Below is a small trained network, with its code and all its weights. Each question gives an input and a class and asks what happens when units are switched off, that is, made to give their printed mean instead of their output.

import numpy as np


def w(rows, s, z=0):
    codes = np.array(rows[::2]) - 128.0
    scale = np.full(codes.shape[1], s)
    scale[-1] = z or s
    return codes * scale


def f(y):
    return y / 2 * (1 + np.tanh(0.7978845608 * (y + 0.044715 * y**3)))


def log_softmax(a):
    a = a - a.max(-1, keepdims=True)
    return a - np.log(np.exp(a).sum(-1, keepdims=True))


def net(x, mask):
    res = np.array(x, float).reshape(1, 7) / 4 @ E
    y = f(res @ A[0][:, :-1].T + A[0][:, -1])
    res = res + np.where(mask, y, B[0][:, -1]) @ B[0][:, :-1]
    return log_softmax(res[-1] @ U[:, :-1].T + U[:, -1])


A, B = {}, {}
E = w([
[199,138,182,209,200,103,102],'x0',
[58,203,116,122,169,54,221],'x1',
[224,157,231,7,49,59,164],'x2',
[181,168,188,202,172,97,253],'x3',
[209,67,74,183,59,143,174],'x4',
[156,73,162,134,199,26,192],'x5',
[110,134,31,59,186,206,160],'x6',
],0.0072)
A[0] = w([
[83,85,111,52,125,119,58,227],'neuron 0',
[54,154,147,126,126,148,159,158],'neuron 1',
[138,153,57,157,156,79,96,113],'neuron 2',
[210,152,171,145,134,139,180,115],'neuron 3',
[127,189,60,47,46,205,199,139],'neuron 4',
[131,99,191,169,129,35,173,148],'neuron 5',
[76,173,186,197,164,132,103,87],'neuron 6',
[178,214,72,122,172,147,71,203],'neuron 7',
[162,125,96,126,96,102,164,37],'neuron 8',
[134,135,118,120,111,178,73,210],'neuron 9',
[159,90,161,101,88,88,144,231],'neuron 10',
[121,170,96,76,80,132,145,62],'neuron 11',
[90,182,111,153,162,120,103,78],'neuron 12',
[93,159,137,146,21,174,150,101],'neuron 13',
[141,159,44,151,123,162,244,82],'neuron 14',
[155,145,109,121,194,165,120,254],'neuron 15',
[66,150,2,152,105,73,43,185],'neuron 16',
[154,78,88,87,130,180,147,91],'neuron 17',
[91,47,120,99,104,136,145,198],'neuron 18',
[120,110,138,36,136,109,114,171],'neuron 19',
[139,108,46,101,172,168,173,127],'neuron 20',
[81,69,140,131,84,137,84,205],'neuron 21',
[136,80,148,61,194,116,122,221],'neuron 22',
[128,80,155,82,159,146,89,115],'neuron 23',
[172,158,154,132,107,206,84,110],'neuron 24',
[164,175,189,155,112,95,180,91],'neuron 25',
[118,87,189,82,208,170,90,250],'neuron 26',
[232,160,124,134,118,146,76,204],'neuron 27',
[124,75,162,100,65,117,42,142],'neuron 28',
[160,110,145,223,68,177,162,164],'neuron 29',
],0.009,0.0037)
B[0] = w([
[129,157,118,76,10,60,87,241],'neuron 0',
[141,129,71,160,186,184,154,177],'neuron 1',
[73,116,122,134,123,193,105,154],'neuron 2',
[118,147,243,218,84,69,144,192],'neuron 3',
[116,185,15,72,185,253,140,251],'neuron 4',
[246,169,134,202,233,91,202,220],'neuron 5',
[127,120,45,193,153,219,125,187],'neuron 6',
[51,84,111,116,76,159,69,189],'neuron 7',
[122,56,162,166,225,133,195,136],'neuron 8',
[105,35,163,70,83,69,61,211],'neuron 9',
[187,198,162,21,83,22,141,202],'neuron 10',
[133,134,35,184,166,214,151,168],'neuron 11',
[14,92,62,143,103,176,160,164],'neuron 12',
[203,226,77,87,134,129,144,185],'neuron 13',
[76,114,146,209,152,170,201,198],'neuron 14',
[59,119,92,114,63,144,61,192],'neuron 15',
[103,44,178,92,71,156,41,255],'neuron 16',
[65,99,80,220,136,234,131,177],'neuron 17',
[77,146,118,108,76,160,99,187],'neuron 18',
[180,146,92,135,43,155,72,194],'neuron 19',
[49,29,90,171,165,159,172,199],'neuron 20',
[202,167,151,92,36,25,62,204],'neuron 21',
[165,150,79,75,64,113,12,190],'neuron 22',
[139,129,102,49,108,159,96,157],'neuron 23',
[94,91,164,91,57,93,89,185],'neuron 24',
[113,114,168,254,165,35,197,196],'neuron 25',
[113,103,86,40,70,152,58,202],'neuron 26',
[111,116,180,127,98,105,96,207],'neuron 27',
[107,153,201,124,58,71,175,219],'neuron 28',
[177,101,155,85,64,104,84,215],'neuron 29',
],0.0059,0.008)
U = w([
[135,94,234,60,34,106,34,215],'0',
[177,172,2,45,85,181,46,199],'1',
[218,136,196,148,135,81,214,2],'2',
[34,127,82,121,159,220,132,128],'3',
],0.0078,0.0039)

Each question gives the input, the list of numbers given to net, and the class t.
The units are the neurons (one row each of A and B). Each row of codes is followed by its name. A weight is (code - 128) times the scale printed after its matrix; where a second scale follows, it is the last column's (A, B and U).
mask holds one flag per neuron, in row order. A switched-off neuron (its flag False) gives its mean, the last column of its row in B, instead of its output. The means were averaged over made-up inputs and are rounded, as every weight is.
A unit's drop is (log p(t) with every unit on - log p(t) with that unit switched off) / (log p(t) with every unit on - log p(t) with every unit switched off).
The circuit of an input: a set's keep is (log p(t) with only the set's units on - log p(t) with every unit switched off) / (log p(t) with every unit on - log p(t) with every unit switched off). Starting from the 12 units with the biggest drops (on a tie, the unit counted first), units are removed one at a time, each time the one whose removal leaves the highest keep (on an exact tie, the one counted first), for as long as the keep stays at least 0.8.
circuit, biggest first: the units of the circuit, biggest drop first
most important unit: the unit with the biggest drop
k most important neurons: the k neurons with the biggest drops, biggest first
drop of u: that unit's drop, to one decimal
input [8,5,-3,-2,7,5,3], class 2: circuit, biggest first	(neuron 4; neuron 5)
input [-1,-1,8,-1,-1,-4,2], class 1: most important unit	neuron 4
input [6,7,4,1,-7,0,2], class 2: circuit, biggest first	(neuron 25; neuron 5)
input [6,-2,-3,4,8,-1,5], class 3: circuit, biggest first	(neuron 14; neuron 20)
input [2,-6,-8,-1,3,-8,5], class 0: circuit, biggest first	(neuron 9; neuron 16)
input [-4,3,-7,-8,5,2,0], class 0: 4 most important neurons	(neuron 16; neuron 21; neuron 0; neuron 6)
input [3,-4,1,5,5,-5,-8], class 2: 3 most important neurons	(neuron 5; neuron 25; neuron 16)
input [-7,3,-5,7,-8,6,-4], class 2: 2 most important neurons	(neuron 5; neuron 4)
input [2,6,0,-1,-3,0,5], class 3: 2 most important neurons	(neuron 21; neuron 10)
input [2,8,3,-2,-8,7,-7], class 2: drop of neuron 24	0.0
input [-3,-3,6,1,4,4,1], class 2: drop of neuron 16	0.1
input [1,1,-8,-8,-6,-5,-5], class 0: drop of neuron 16	0.1
input [-1,8,-5,-3,6,3,-4], class 3: drop of neuron 4	-0.1
input [-6,4,4,5,5,4,8], class 3: most important neuron	(neuron 4)
